Below is a small trained network, with its code and all its weights. Each question gives an input and a target symbol and asks what happens when units are switched off, that is, made to give their printed mean instead of their output.

import numpy as np


def w(rows, s, z=0):
    codes = np.array(rows[::2]) - 128.0
    scale = np.full(codes.shape[1], s)
    scale[-1] = z or s
    return codes * scale


def f(y):
    return np.maximum(y, 0)


def softmax(a):
    e = np.exp(a - a.max(-1, keepdims=True))
    return e / e.sum(-1, keepdims=True)


def log_softmax(a):
    a = a - a.max(-1, keepdims=True)
    return a - np.log(np.exp(a).sum(-1, keepdims=True))


def net(x, mask):
    ids = ['αβγεζηλμξπτφω'.index(c) for c in x.split()]
    T = len(ids)
    res = E[ids] + P[:T]
    u = 0
    for l in range(3):
        r = res
        for j in range(3):
            rows = slice(2 * j, 2 * j + 2)
            q, k, v = (r @ M[l][rows].T for M in (Q, K, V))
            z = softmax(np.where(np.tri(T) > 0, q @ k.T / 2**0.5, -1e9)) @ v
            o = O[l][rows]
            res = res + np.where(mask[u + j], z, o[:, -1]) @ o[:, :-1]
        u += 3
        y = f(res @ A[l][:, :-1].T + A[l][:, -1])
        res = res + np.where(mask[u : u + 4], y, B[l][:, -1]) @ B[l][:, :-1]
        u += 4
    return log_softmax(res[-1] @ U[:, :-1].T + U[:, -1])


Q, K, V, O, A, B = {}, {}, {}, {}, {}, {}
E = w([
[100,89,164,62,45],'α',
[115,156,86,158,45],'β',
[87,215,103,71,169],'γ',
[120,152,26,167,49],'ε',
[99,169,136,176,47],'ζ',
[123,160,82,163,47],'η',
[225,53,58,126,119],'λ',
[167,11,96,174,188],'μ',
[113,168,96,155,46],'ξ',
[79,174,205,233,80],'π',
[161,146,103,55,47],'τ',
[220,92,67,186,152],'φ',
[28,67,196,75,107],'ω',
],0.011)
P = w([
[3,137,107,228,91],'0',
[55,136,111,193,98],'1',
[90,122,105,173,108],'2',
[118,113,104,154,115],'3',
[156,119,118,131,117],'4',
[178,114,105,117,121],'5',
[192,103,105,102,130],'6',
[203,109,107,91,132],'7',
[226,99,111,91,132],'8',
[245,99,105,86,137],'9',
],0.0049)
Q[0] = w([
[160,40,115,160,74],'L0H1',
[135,169,75,240,158],'L0H1',
[121,114,211,147,118],'L0H2',
[114,145,195,81,168],'L0H2',
[124,100,43,127,99],'L0H3',
[131,58,172,126,4],'L0H3',
],0.027)
K[0] = w([
[214,100,89,87,220],'L0H1',
[174,61,122,253,98],'L0H1',
[121,159,156,196,51],'L0H2',
[149,52,158,184,70],'L0H2',
[215,48,83,152,111],'L0H3',
[170,138,246,19,128],'L0H3',
],0.023)
V[0] = w([
[197,59,120,163,91],'L0H1',
[184,142,97,154,237],'L0H1',
[173,93,139,151,45],'L0H2',
[131,78,142,182,55],'L0H2',
[129,124,180,28,106],'L0H3',
[29,176,4,56,180],'L0H3',
],0.011)
O[0] = w([
[106,180,53,76,161,254],'L0H1',
[118,202,200,96,149,151],'L0H1',
[106,199,74,84,157,176],'L0H2',
[84,153,61,104,136,194],'L0H2',
[127,73,47,94,99,54],'L0H3',
[255,69,131,202,75,95],'L0H3',
],0.0082,0.006)
A[0] = w([
[10,154,69,153,111,181],'L0N1',
[174,119,100,108,57,2],'L0N2',
[210,100,197,100,143,108],'L0N3',
[121,157,215,75,123,64],'L0N4',
],0.011,0.002)
B[0] = w([
[254,118,160,95,99,250],'L0N1',
[55,235,142,123,149,154],'L0N2',
[45,170,57,106,128,137],'L0N3',
[158,93,59,126,96,142],'L0N4',
],0.0093,0.014)
Q[1] = w([
[141,157,116,130,126],'L1H1',
[201,105,125,158,127],'L1H1',
[243,107,121,231,117],'L1H2',
[2,76,231,170,124],'L1H2',
[201,175,170,120,44],'L1H3',
[240,122,68,197,99],'L1H3',
],0.0092)
K[1] = w([
[120,106,123,102,128],'L1H1',
[57,130,134,146,121],'L1H1',
[57,99,133,41,143],'L1H2',
[244,81,164,169,85],'L1H2',
[84,191,111,124,63],'L1H3',
[51,113,178,88,64],'L1H3',
],0.011)
V[1] = w([
[255,180,182,215,23],'L1H1',
[65,83,92,76,196],'L1H1',
[59,168,81,70,177],'L1H2',
[152,81,52,150,180],'L1H2',
[77,178,133,37,85],'L1H3',
[82,138,197,149,115],'L1H3',
],0.0057)
O[1] = w([
[173,88,178,255,108,250],'L1H1',
[99,163,103,64,139,56],'L1H1',
[37,114,152,91,67,144],'L1H2',
[114,123,152,134,142,130],'L1H2',
[79,122,107,91,73,158],'L1H3',
[180,137,103,118,99,84],'L1H3',
],0.0049,0.011)
A[1] = w([
[120,55,254,105,136,79],'L1N1',
[136,201,146,144,204,4],'L1N2',
[105,50,246,76,245,132],'L1N3',
[50,195,122,190,138,52],'L1N4',
],0.0093,0.0027)
B[1] = w([
[111,160,75,170,222,180],'L1N1',
[75,123,120,85,21,250],'L1N2',
[159,150,182,63,1,185],'L1N3',
[154,58,191,121,128,189],'L1N4',
],0.0094,0.0017)
Q[2] = w([
[156,141,39,115,57],'L2H1',
[147,249,125,116,111],'L2H1',
[184,161,83,95,43],'L2H2',
[90,43,184,136,133],'L2H2',
[76,69,191,171,200],'L2H3',
[64,130,149,127,183],'L2H3',
],0.017)
K[2] = w([
[64,179,104,24,80],'L2H1',
[22,100,133,78,199],'L2H1',
[42,94,108,18,164],'L2H2',
[217,138,116,126,89],'L2H2',
[250,159,120,198,99],'L2H3',
[151,188,145,179,98],'L2H3',
],0.015)
V[2] = w([
[149,40,97,98,97],'L2H1',
[123,143,46,190,104],'L2H1',
[53,177,166,177,98],'L2H2',
[152,202,81,143,219],'L2H2',
[128,254,86,137,95],'L2H3',
[68,71,51,139,115],'L2H3',
],0.018)
O[2] = w([
[191,70,64,99,94,130],'L2H1',
[134,140,85,225,122,182],'L2H1',
[44,146,167,149,67,79],'L2H2',
[203,243,130,175,153,94],'L2H2',
[182,172,117,164,11,254],'L2H3',
[66,141,48,103,124,25],'L2H3',
],0.011)
A[2] = w([
[91,74,6,201,135,12],'L2N1',
[125,254,150,205,110,48],'L2N2',
[132,83,216,180,209,5],'L2N3',
[57,86,108,72,70,134],'L2N4',
],0.0071,0.0018)
B[2] = w([
[90,164,153,40,142,180],'L2N1',
[2,124,118,132,214,252],'L2N2',
[156,31,181,74,97,150],'L2N3',
[179,146,113,181,174,157],'L2N4',
],0.0081,0.022)
U = w([
[147,96,54,124,75,52],'α',
[135,126,117,176,110,5],'β',
[62,75,155,148,95,247],'γ',
[83,115,93,213,158,248],'ε',
[159,89,139,180,96,145],'ζ',
[134,120,112,187,120,41],'η',
[189,228,107,129,192,97],'λ',
[133,147,220,46,50,195],'μ',
[131,119,117,179,110,39],'ξ',
[125,127,193,145,182,117],'π',
[77,145,57,162,3,82],'τ',
[37,228,210,79,142,239],'φ',
[75,125,122,96,219,217],'ω',
],0.0042,0.0023)

Each question gives the input, a string of symbols that net reads in full, and the target symbol t.
The units are the heads (2 rows each of Q, K, V and O) and the neurons (one row each of A and B). Each row of codes is followed by its name. A weight is (code - 128) times the scale printed after its matrix; where a second scale follows, it is the last column's (O, A, B and U).
mask holds one flag per unit, layer by layer, with each layer's heads first. A switched-off unit (its flag False) gives its mean, the last column of its rows in O or B, instead of its output. The means were averaged over made-up inputs and are rounded, as every weight is.
A unit's drop is (log p(t) with every unit on - log p(t) with that unit switched off) / (log p(t) with every unit on - log p(t) with every unit switched off).
The circuit of an input: a set's keep is (log p(t) with only the set's units on - log p(t) with every unit switched off) / (log p(t) with every unit on - log p(t) with every unit switched off). Starting from the 12 units with the biggest drops (on a tie, the unit counted first), units are removed one at a time, each time the one whose removal leaves the highest keep (on an exact tie, the one counted first), for as long as the keep stays at least 0.8.
units of the circuit, in order: the units of the circuit, biggest drop first
top k neurons: the k neurons with the biggest drops, biggest first
k most important neurons of layer l: the k neurons of layer l with the biggest drops, biggest first
input η β ζ ω ε, target ω: units of the circuit, in order : [L2H3; L0H1]
input φ ε ε ε, target φ: units of the circuit, in order : [L0H3; L2H1; L0H1]
input ε ζ ε π, target π: most important neuron of layer 0 : [L0N1]
input η ζ ζ γ ζ φ ζ ζ ζ φ, target φ: units of the circuit, in order : [L0H1; L2H1]
input μ α ξ ε ε φ ζ φ ζ, target φ: top 2 neurons : [L0N1; L2N2]
input π τ π ξ ε μ μ φ π, target φ: units of the circuit, in order : [L2H1; L0H3]
input φ ε π ε η, target φ: top 2 neurons : [L2N2; L0N1]
input ζ π ε, target ε: top 2 neurons : [L0N1; L2N2]
input ε ζ ε ε ε α π, target α: units of the circuit, in order : [L0H3; L2H1; L0H1]
input γ η ε, target γ: units of the circuit, in order : [L2H2; L0H2; L0H1]
input γ π γ, target γ: top 3 neurons : [L0N3; L0N1; L1N4]
input π τ α π ζ π ε, target α: units of the circuit, in order : [L2H1; L0H3; L0H1]
input ξ μ ζ, target μ: top 3 neurons : [L1N3; L0N1; L2N2]
input α ζ φ, target φ: units of the circuit, in order : [L0H1; L0H3; L2H1]
input μ ζ ζ ζ ε λ β, target λ: units of the circuit, in order : [L0N1; L2H2; L0H1]
input η π τ, target τ: units of the circuit, in order : [L0N2; L0N1; L0H3; L2H3]
input μ ε α π ζ, target α: top 3 neurons : [L0N2; L2N2; L1N3]
input φ λ μ α ε ζ ε, target α: top 2 neurons : [L0N2; L1N3]
input φ ε ε μ φ π ξ, target φ: top 2 neurons : [L2N2; L1N3]
input μ ζ ε φ γ γ π ε, target φ: units of the circuit, in order : [L2H1]
input μ λ ω μ λ ω λ ζ ζ, target λ: units of the circuit, in order : [L0N1; L2H2; L0H1; L1H1]
input λ ε ω ζ, target ω: top neuron : [L0N2]
input ζ ω ξ ε φ η π ξ λ, target λ: units of the circuit, in order : [L2H2; L0H3; L0H1]
input π ζ μ ω, target ω: units of the circuit, in order : [L2H3; L0H3; L0H1]
input ζ γ ζ π, target ζ: 2 most important neurons of layer 1 : [L1N4; L1N2]
input φ ε ζ φ π ε λ, target λ: units of the circuit, in order : [L0N1; L2H2; L0H1]
input τ α ζ ζ, target α: top 2 neurons : [L2N2; L0N1]
input μ ε ε ζ, target μ: top neuron : [L0N1]
input ε ε λ α λ μ λ τ, target τ: top 2 neurons : [L0N1; L0N2]
